Here is a tiny trained network, its code and every weight. The questions are about switching its units off for an input and a class, where a switched-off unit gives its printed mean instead of its output.

import numpy as np


def w(rows, s, z=0):
    codes = np.array(rows[::2]) - 128.0
    scale = np.full(codes.shape[1], s)
    scale[-1] = z or s
    return codes * scale


def f(y):
    return np.maximum(y, 0)


def log_softmax(a):
    a = a - a.max(-1, keepdims=True)
    return a - np.log(np.exp(a).sum(-1, keepdims=True))


def net(x, mask):
    res = np.array(x, float).reshape(1, 5) / 4 @ E
    y = f(res @ A[0][:, :-1].T + A[0][:, -1])
    res = res + np.where(mask, y, B[0][:, -1]) @ B[0][:, :-1]
    return log_softmax(res[-1] @ U[:, :-1].T + U[:, -1])


A, B = {}, {}
E = w([
[131,131,128,123,136,126],'x0',
[244,83,213,165,86,42],'x1',
[122,126,137,117,125,123],'x2',
[53,235,226,168,205,93],'x3',
[214,253,59,134,173,105],'x4',
],0.0063)
A[0] = w([
[3,190,49,80,174,177,164],'N1',
[211,120,188,194,85,19,129],'N2',
[28,29,226,142,76,200,129],'N3',
[71,197,134,144,198,15,139],'N4',
[83,81,214,72,65,173,104],'N5',
[83,164,203,171,181,106,5],'N6',
[201,56,38,66,40,147,56],'N7',
],0.0078,0.003)
B[0] = w([
[152,72,223,129,8,168,254],'N1',
[184,102,203,159,20,242,221],'N2',
[235,201,65,49,110,134,242],'N3',
[203,98,113,52,63,94,211],'N4',
[204,172,57,116,98,118,194],'N5',
[66,69,208,29,243,33,184],'N6',
[82,51,179,2,130,43,222],'N7',
],0.0073,0.0076)
U = w([
[127,74,215,158,70,217,151],'0',
[137,122,151,124,118,112,254],'1',
[135,124,145,127,116,113,231],'2',
[219,179,115,85,138,149,72],'3',
[85,43,208,63,192,1,15],'4',
[68,120,88,225,215,110,81],'5',
],0.0068,0.0052)

Each question gives the input, the list of numbers given to net, and the class t.
The units are the neurons (one row each of A and B). Each row of codes is followed by its name. A weight is (code - 128) times the scale printed after its matrix; where a second scale follows, it is the last column's (A, B and U).
mask holds one flag per neuron, in row order. A switched-off neuron (its flag False) gives its mean, the last column of its row in B, instead of its output. The means were averaged over made-up inputs and are rounded, as every weight is.
A unit's drop is (log p(t) with every unit on - log p(t) with that unit switched off) / (log p(t) with every unit on - log p(t) with every unit switched off).
The circuit of an input: a set's keep is (log p(t) with only the set's units on - log p(t) with every unit switched off) / (log p(t) with every unit on - log p(t) with every unit switched off). Starting from all 7 units, units are removed one at a time, each time the one whose removal leaves the highest keep (on an exact tie, the one counted first), for as long as the keep stays at least 0.8.
circuit, biggest first: the units of the circuit, biggest drop first
most important unit: the unit with the biggest drop
top k neurons: the k neurons with the biggest drops, biggest first
drop when u is switched off: that unit's drop, to one decimal
input [-3,-5,0,-8,-5], class 4: top 2 neurons => [N7, N2]
input [0,7,7,2,-8], class 3: top 3 neurons => [N3, N5, N1]
input [1,-7,3,7,6], class 0: most important unit => N1
input [-1,0,3,-6,4], class 4: circuit, biggest first => [N7, N2]
input [6,-5,-6,8,4], class 4: top 2 neurons => [N6, N2]
input [-5,6,0,6,6], class 0: top 2 neurons => [N2, N3]
input [0,6,5,-7,-7], class 3: top 4 neurons => [N3, N5, N1, N6]
input [-1,-2,-6,-8,-1], class 4: top 2 neurons => [N7, N2]
input [-4,2,2,-5,3], class 4: top 4 neurons => [N7, N3, N1, N5]
input [3,-8,-1,4,8], class 0: top 2 neurons => [N1, N3]
input [-1,8,1,8,7], class 0: top 3 neurons => [N2, N3, N7]
input [2,7,-1,-8,-4], class 4: top 2 neurons => [N7, N1]
input [2,-7,4,3,3], class 0: top 2 neurons => [N1, N3]
input [-3,7,-2,3,2], class 0: top neuron => [N2]
input [-3,-7,-5,7,3], class 0: top 4 neurons => [N1, N7, N3, N5]
input [4,0,6,8,-1], class 4: top 2 neurons => [N6, N2]
input [6,-6,-5,-8,1], class 4: top 2 neurons => [N7, N2]
input [6,0,-3,8,1], class 4: drop when N3 is switched off => 0.1
input [7,-5,1,8,0], class 4: drop when N2 is switched off => 0.4
input [5,2,6,-8,-5], class 4: drop when N5 is switched off => -0.1
input [1,-1,-6,6,-7], class 3: drop when N7 is switched off => 0.2
input [-7,-7,-6,6,3], class 0: circuit, biggest first => [N1]
